Here is a tiny trained network, its code and every weight. The questions are about switching its units off for an input and a class, where a switched-off unit gives its printed mean instead of its output.

import numpy as np


def w(rows, s, z=0):
    codes = np.array(rows[::2]) - 128.0
    scale = np.full(codes.shape[1], s)
    scale[-1] = z or s
    return codes * scale


def norm(h):
    return h / np.sqrt((h * h).mean(-1, keepdims=True) + 1e-5)


def f(y):
    return np.maximum(y, 0)


def log_softmax(a):
    a = a - a.max(-1, keepdims=True)
    return a - np.log(np.exp(a).sum(-1, keepdims=True))


def net(x, mask):
    res = np.array(x, float).reshape(1, 3) / 4 @ E
    u = 0
    for l in range(4):
        y = f(norm(res) @ A[l][:, :-1].T + A[l][:, -1])
        res = res + np.where(mask[u : u + 8], y, B[l][:, -1]) @ B[l][:, :-1]
        u += 8
    return log_softmax(norm(res)[-1] @ U[:, :-1].T + U[:, -1])


A, B = {}, {}
E = w([
[127,2,131,89,192],'x0',
[247,116,120,47,70],'x1',
[212,124,159,192,189],'x2',
],0.0096)
A[0] = w([
[200,163,131,53,162,139],'0.n1',
[60,162,43,43,155,74],'0.n2',
[142,170,67,98,126,98],'0.n3',
[94,204,48,117,112,117],'0.n4',
[126,147,105,129,171,63],'0.n5',
[136,70,96,90,84,54],'0.n6',
[194,72,133,254,99,2],'0.n7',
[89,72,119,128,161,152],'0.n8',
],0.0099,0.0082)
B[0] = w([
[129,149,71,160,171,252],'0.n1',
[143,160,173,84,189,195],'0.n2',
[135,105,149,147,139,168],'0.n3',
[141,90,199,156,130,239],'0.n4',
[114,133,131,110,130,128],'0.n5',
[107,158,116,185,129,168],'0.n6',
[141,208,248,37,207,156],'0.n7',
[147,146,159,185,92,244],'0.n8',
],0.011,0.0043)
A[1] = w([
[118,215,123,109,56,54],'1.n1',
[202,106,102,74,56,69],'1.n2',
[170,120,94,105,89,1],'1.n3',
[142,19,141,83,170,14],'1.n4',
[85,5,108,87,143,57],'1.n5',
[54,125,138,20,89,68],'1.n6',
[136,160,152,97,158,93],'1.n7',
[169,153,131,193,144,60],'1.n8',
],0.013,0.0043)
B[1] = w([
[195,140,183,195,98,244],'1.n1',
[138,97,15,124,192,249],'1.n2',
[139,66,54,115,188,172],'1.n3',
[171,200,166,190,55,212],'1.n4',
[164,207,170,216,49,209],'1.n5',
[193,211,223,99,254,214],'1.n6',
[126,68,160,118,123,172],'1.n7',
[117,129,199,86,122,254],'1.n8',
],0.0097,0.0045)
A[2] = w([
[150,120,125,197,1,1],'2.n1',
[125,63,163,125,169,149],'2.n2',
[147,91,111,39,161,162],'2.n3',
[149,49,129,141,137,103],'2.n4',
[151,36,138,154,156,62],'2.n5',
[114,148,118,100,88,74],'2.n6',
[104,136,228,121,93,216],'2.n7',
[198,183,125,69,75,141],'2.n8',
],0.01,0.0045)
B[2] = w([
[102,154,244,133,140,161],'2.n1',
[142,122,106,128,89,162],'2.n2',
[212,50,78,134,57,155],'2.n3',
[123,255,131,92,133,141],'2.n4',
[103,214,145,85,112,143],'2.n5',
[157,190,99,103,105,128],'2.n6',
[177,74,27,130,94,254],'2.n7',
[156,20,106,169,169,183],'2.n8',
],0.0072,0.0093)
A[3] = w([
[109,129,159,145,129,162],'3.n1',
[8,117,119,175,168,46],'3.n2',
[123,178,139,100,153,94],'3.n3',
[105,114,160,158,170,130],'3.n4',
[137,167,174,76,208,105],'3.n5',
[181,96,87,124,126,251],'3.n6',
[112,106,84,180,164,105],'3.n7',
[140,180,157,105,179,23],'3.n8',
],0.015,0.0032)
B[3] = w([
[139,97,117,141,142,180],'3.n1',
[146,98,32,81,142,187],'3.n2',
[143,81,168,97,148,143],'3.n3',
[168,161,84,76,134,185],'3.n4',
[81,115,182,56,159,188],'3.n5',
[18,139,132,115,120,255],'3.n6',
[109,154,98,78,99,180],'3.n7',
[148,5,154,113,140,165],'3.n8',
],0.012,0.0083)
U = w([
[145,120,1,121,160,166],'0',
[160,151,174,215,87,187],'1',
[169,105,205,76,200,155],'2',
[35,108,144,97,76,148],'3',
[127,142,139,106,101,2],'4',
],0.028,0.0087)

Each question gives the input, the list of numbers given to net, and the class t.
The units are the neurons (one row each of A and B). Each row of codes is followed by its name. A weight is (code - 128) times the scale printed after its matrix; where a second scale follows, it is the last column's (A, B and U).
mask holds one flag per neuron, layer by layer. A switched-off neuron (its flag False) gives its mean, the last column of its row in B, instead of its output. The means were averaged over made-up inputs and are rounded, as every weight is.
A unit's drop is (log p(t) with every unit on - log p(t) with that unit switched off) / (log p(t) with every unit on - log p(t) with every unit switched off).
The circuit of an input: a set's keep is (log p(t) with only the set's units on - log p(t) with every unit switched off) / (log p(t) with every unit on - log p(t) with every unit switched off). Starting from the 12 units with the biggest drops (on a tie, the unit counted first), units are removed one at a time, each time the one whose removal leaves the highest keep (on an exact tie, the one counted first), for as long as the keep stays at least 0.8.
units of the circuit, in order: the units of the circuit, biggest drop first
most important unit: the unit with the biggest drop
top k neurons: the k neurons with the biggest drops, biggest first
k most important neurons of layer l: the k neurons of layer l with the biggest drops, biggest first
drop of u: that unit's drop, to one decimal
input [-8,2,-6], class 1: units of the circuit, in order	[1.n1]
input [3,1,1], class 3: top 3 neurons	[0.n8 1.n8 1.n2]
input [-7,-5,-8], class 2: top 3 neurons	[1.n6 0.n2 0.n8]
input [0,1,3], class 3: units of the circuit, in order	[3.n6 1.n6 1.n1]
input [-3,2,1], class 3: top 3 neurons	[3.n6 0.n8 1.n5]
input [-6,-6,5], class 0: 3 most important neurons of layer 1	[1.n6 1.n4 1.n5]
input [0,-6,-6], class 0: top 2 neurons	[3.n2 0.n8]
input [7,-6,6], class 1: top 4 neurons	[1.n4 0.n1 1.n2 1.n5]
input [-3,-3,2], class 3: top 3 neurons	[2.n7 1.n6 1.n5]
input [2,-3,-1], class 3: top 2 neurons	[2.n7 0.n8]
input [-5,3,-6], class 2: top 3 neurons	[1.n6 0.n8 0.n2]
input [0,3,1], class 3: top 3 neurons	[3.n6 0.n1 2.n7]
input [-1,-3,1], class 3: top 3 neurons	[2.n7 0.n1 1.n2]
input [-3,-2,5], class 2: units of the circuit, in order	[0.n7]
input [-6,-3,-6], class 1: top 4 neurons	[1.n1 0.n4 2.n7 0.n7]
input [-5,5,2], class 0: top 2 neurons	[1.n2 0.n8]
input [-3,-1,-1], class 3: top 3 neurons	[0.n4 2.n7 1.n5]
input [8,6,-7], class 1: top 2 neurons	[1.n5 1.n4]
input [7,-6,-4], class 1: top 4 neurons	[1.n5 0.n1 1.n4 1.n2]
input [6,-4,-5], class 1: units of the circuit, in order	[1.n5]
input [6,-6,-4], class 0: 2 most important neurons of layer 3	[3.n2 3.n6]
input [5,5,-4], class 0: 4 most important neurons of layer 1	[1.n2 1.n3 1.n1 1.n8]
input [-5,1,-6], class 2: 2 most important neurons of layer 0	[0.n8 0.n2]
input [4,-2,4], class 1: 2 most important neurons of layer 1	[1.n6 1.n2]
input [1,1,2], class 3: drop of 1.n6	0.1
input [2,-1,-2], class 3: drop of 0.n8	2.8
input [-2,2,-3], class 3: most important unit	0.n4
input [1,1,-7], class 2: drop of 1.n6	1.7
input [4,0,-1], class 1: drop of 2.n8	0.0
